[[117 128 124 133 154 129]
 [131 132 146 138 135 110]
 [111 122 119 126 108 121]
 [115 115 146 124 134 135]
 [128 129 131 120 107 143]
 [128 120 111 138 110 139]]
:
[[128 128 115 111 131 117]
 [120 129 115 122 132 128]
 [111 131 146 119 146 124]
 [138 120 124 126 138 133]
 [110 107 134 108 135 154]
 [139 143 135 121 110 129]]

[[134 123 134 127 125 147 133 140 119 115]
 [129 130 133 135 123 130 134 130 120 127]
 [127 129 126 106 154 136 105 122 133 136]
 [126 125 124 125 133 128 126 129 135 128]
 [127 130 128 122 134 132 121 128 130 131]
 [118 117 124 133 136 135 125 134 139 119]
 [133 128 127 139 112 123 148 134 121 120]]
:
[[133 118 127 126 127 129 134]
 [128 117 130 125 129 130 123]
 [127 124 128 124 126 133 134]
 [139 133 122 125 106 135 127]
 [112 136 134 133 154 123 125]
 [123 135 132 128 136 130 147]
 [148 125 121 126 105 134 133]
 [134 134 128 129 122 130 140]
 [121 139 130 135 133 120 119]
 [120 119 131 128 136 127 115]]

[[128 129 124 126 123 127 124 128 127 127 130 126]
 [130 120 122 125 120 126 121 126 117 115 133 125]
 [129 131 134 133 136 129 132 129 131 131 126 131]
 [124 143 148 137 153 129 152 133 151 154 117 136]]
:
[[124 129 130 128]
 [143 131 120 129]
 [148 134 122 124]
 [137 133 125 126]
 [153 136 120 123]
 [129 129 126 127]
 [152 132 121 124]
 [133 129 126 128]
 [151 131 117 127]
 [154 131 115 127]
 [117 126 133 130]
 [136 131 125 126]]

[[126 112 126 127 128 128 126 128 128 127 128 124 128]
 [126 138 102 127 135 133 121 128 139 135 128 131 118]
 [129 123 152 127 120 123 133 128 116 125 128 127 134]
 [129 143 140 128 122 126 131 128 121 129 128 131 130]
 [128 113 141 127 127 126 130 128 124 126 128 125 130]]
:
[[128 129 129 126 126]
 [113 143 123 138 112]
 [141 140 152 102 126]
 [127 128 127 127 127]
 [127 122 120 135 128]
 [126 126 123 133 128]
 [130 131 133 121 126]
 [128 128 128 128 128]
 [124 121 116 139 128]
 [126 129 125 135 127]
 [128 128 128 128 128]
 [125 131 127 131 124]
 [130 130 134 118 128]]

[[129 135 130 104 130]
 [132 118 129 153 129]
 [128 126 125 127 132]
 [131 133 133 112 117]
 [125 131 121 126 127]]
:
[[125 131 128 132 129]
 [131 133 126 118 135]
 [121 133 125 129 130]
 [126 112 127 153 104]
 [127 117 132 129 130]]

[[126 130 125 125 115 128 125 129 124 128 128]
 [127 128 125 134 101 128 128 131 121 128 133]
 [132 127 129 130 128 128 134 130 129 128 133]
 [126 125 130 140 144 128 123 125 133 128 121]]
:
[[126 132 127 126]
 [125 127 128 130]
 [130 129 125 125]
 [140 130 134 125]
 [144 128 101 115]
 [128 128 128 128]
 [123 134 128 125]
 [125 130 131 129]
 [133 129 121 124]
 [128 128 128 128]
 [121 133 133 128]]

[[131 131]
 [130 132]
 [123 155]
 [116 134]
 [153 132]
 [137 130]
 [123 130]
 [116 137]]
:
[[116 123 137 153 116 123 130 131]
 [137 130 130 132 134 155 132 131]]

[[122 129 131]
 [155 128 120]
 [145 125 118]
 [123 126 129]
 [135 133 129]
 [128 135 131]
 [138 128 123]]
:
[[138 128 135 123 145 155 122]
 [128 135 133 126 125 128 129]
 [123 131 129 129 118 120 131]]

[[128 132 127 122 128 132 140]
 [130 106 118 133 128 104 128]
 [129 145 122 143 128 131 137]
 [129 128 126 134 128 127 135]
 [130 134 126 129 128 132 134]]
:
[[130 129 129 130 128]
 [134 128 145 106 132]
 [126 126 122 118 127]
 [129 134 143 133 122]
 [128 128 128 128 128]
 [132 127 131 104 132]
 [134 135 137 128 140]]
---
[[133 133 145]
 [137 137 112]
 [150 150 131]
 [140 140 148]]
:
[[150 150 131]
 [140 140 148]
 [137 137 112]
 [133 133 145]]

[[137 126 138 120 126]
 [124 132 127 138 123]
 [118 126 111 140 122]
 [127 125 125 123 132]
 [103 128 143 122 126]
 [109 126 130 125 130]
 [119 125 120 112 132]]
:
[[137 126 138 120 126]
 [127 125 125 123 132]
 [124 132 127 138 123]
 [119 125 120 112 132]
 [118 126 111 140 122]
 [109 126 130 125 130]
 [103 128 143 122 126]]

[[136 124 137 142 124 141]
 [126 143 112 120 117 112]
 [119 145 136 125 122 121]
 [139 127 141 145 120 142]
 [141 128 152 139 127 138]
 [140 126 144 139 129 137]]
:
[[141 128 152 139 127 138]
 [140 126 144 139 129 137]
 [139 127 141 145 120 142]
 [136 124 137 142 124 141]
 [126 143 112 120 117 112]
 [119 145 136 125 122 121]]

[[109 128 141 143 108 127 108 110 117 127 123]
 [107 128 115 114 108 127 131 109 142 126 127]
 [118 128 112 108 117 127 135 111 108 126 129]
 [151 126 137 136 145 128 116 113 139 128 127]
 [152 126 129 125 148 127 122 124 108 128 129]
 [154 126 127 124 149 128 126 114 124 127 130]]
:
[[154 126 127 124 149 128 126 114 124 127 130]
 [152 126 129 125 148 127 122 124 108 128 129]
 [151 126 137 136 145 128 116 113 139 128 127]
 [118 128 112 108 117 127 135 111 108 126 129]
 [109 128 141 143 108 127 108 110 117 127 123]
 [107 128 115 114 108 127 131 109 142 126 127]]

[[120 125 133 134 122]
 [127 126 132 132 125]
 [130 126 127 127 127]
 [137 105 119 123 145]
 [110 126 117 133 110]
 [131 121 128 123 137]
 [134 131 127 123 119]
 [139 134 136 133 125]
 [126 120 133 126 134]]
:
[[139 134 136 133 125]
 [137 105 119 123 145]
 [134 131 127 123 119]
 [131 121 128 123 137]
 [130 126 127 127 127]
 [127 126 132 132 125]
 [126 120 133 126 134]
 [120 125 133 134 122]
 [110 126 117 133 110]]

[[147 143 124 122 116 127 127 126]
 [134 109 103 111 130 118 134 133]
 [122 136 135 115 130 145 130 124]
 [151 139 110 120 120 136 127 133]
 [132 126 138 121 134 148 125 156]
 [125 136 141 133 110 120 134 126]
 [130 131 149 120 124 108 129 140]
 [142 136 127 123 125 138 126 138]
 [143 141 120 129 119 133 127 126]
 [127 135 128 108 130 121 136 123]
 [120 132 129 107 129 139 139 123]]
:
[[151 139 110 120 120 136 127 133]
 [147 143 124 122 116 127 127 126]
 [143 141 120 129 119 133 127 126]
 [142 136 127 123 125 138 126 138]
 [134 109 103 111 130 118 134 133]
 [132 126 138 121 134 148 125 156]
 [130 131 149 120 124 108 129 140]
 [127 135 128 108 130 121 136 123]
 [125 136 141 133 110 120 134 126]
 [122 136 135 115 130 145 130 124]
 [120 132 129 107 129 139 139 123]]

[[126 130 133 147]
 [128 127 131 145]
 [143 142 131 131]
 [153 138 127 122]
 [133 126 138 151]
 [131 127 127 147]
 [149 131 125 125]
 [127 134 131 153]]
:
[[153 138 127 122]
 [149 131 125 125]
 [143 142 131 131]
 [133 126 138 151]
 [131 127 127 147]
 [128 127 131 145]
 [127 134 131 153]
 [126 130 133 147]]

[[126 144 124 133]
 [134 114 122 115]
 [109 125 128 153]]
:
[[134 114 122 115]
 [126 144 124 133]
 [109 125 128 153]]
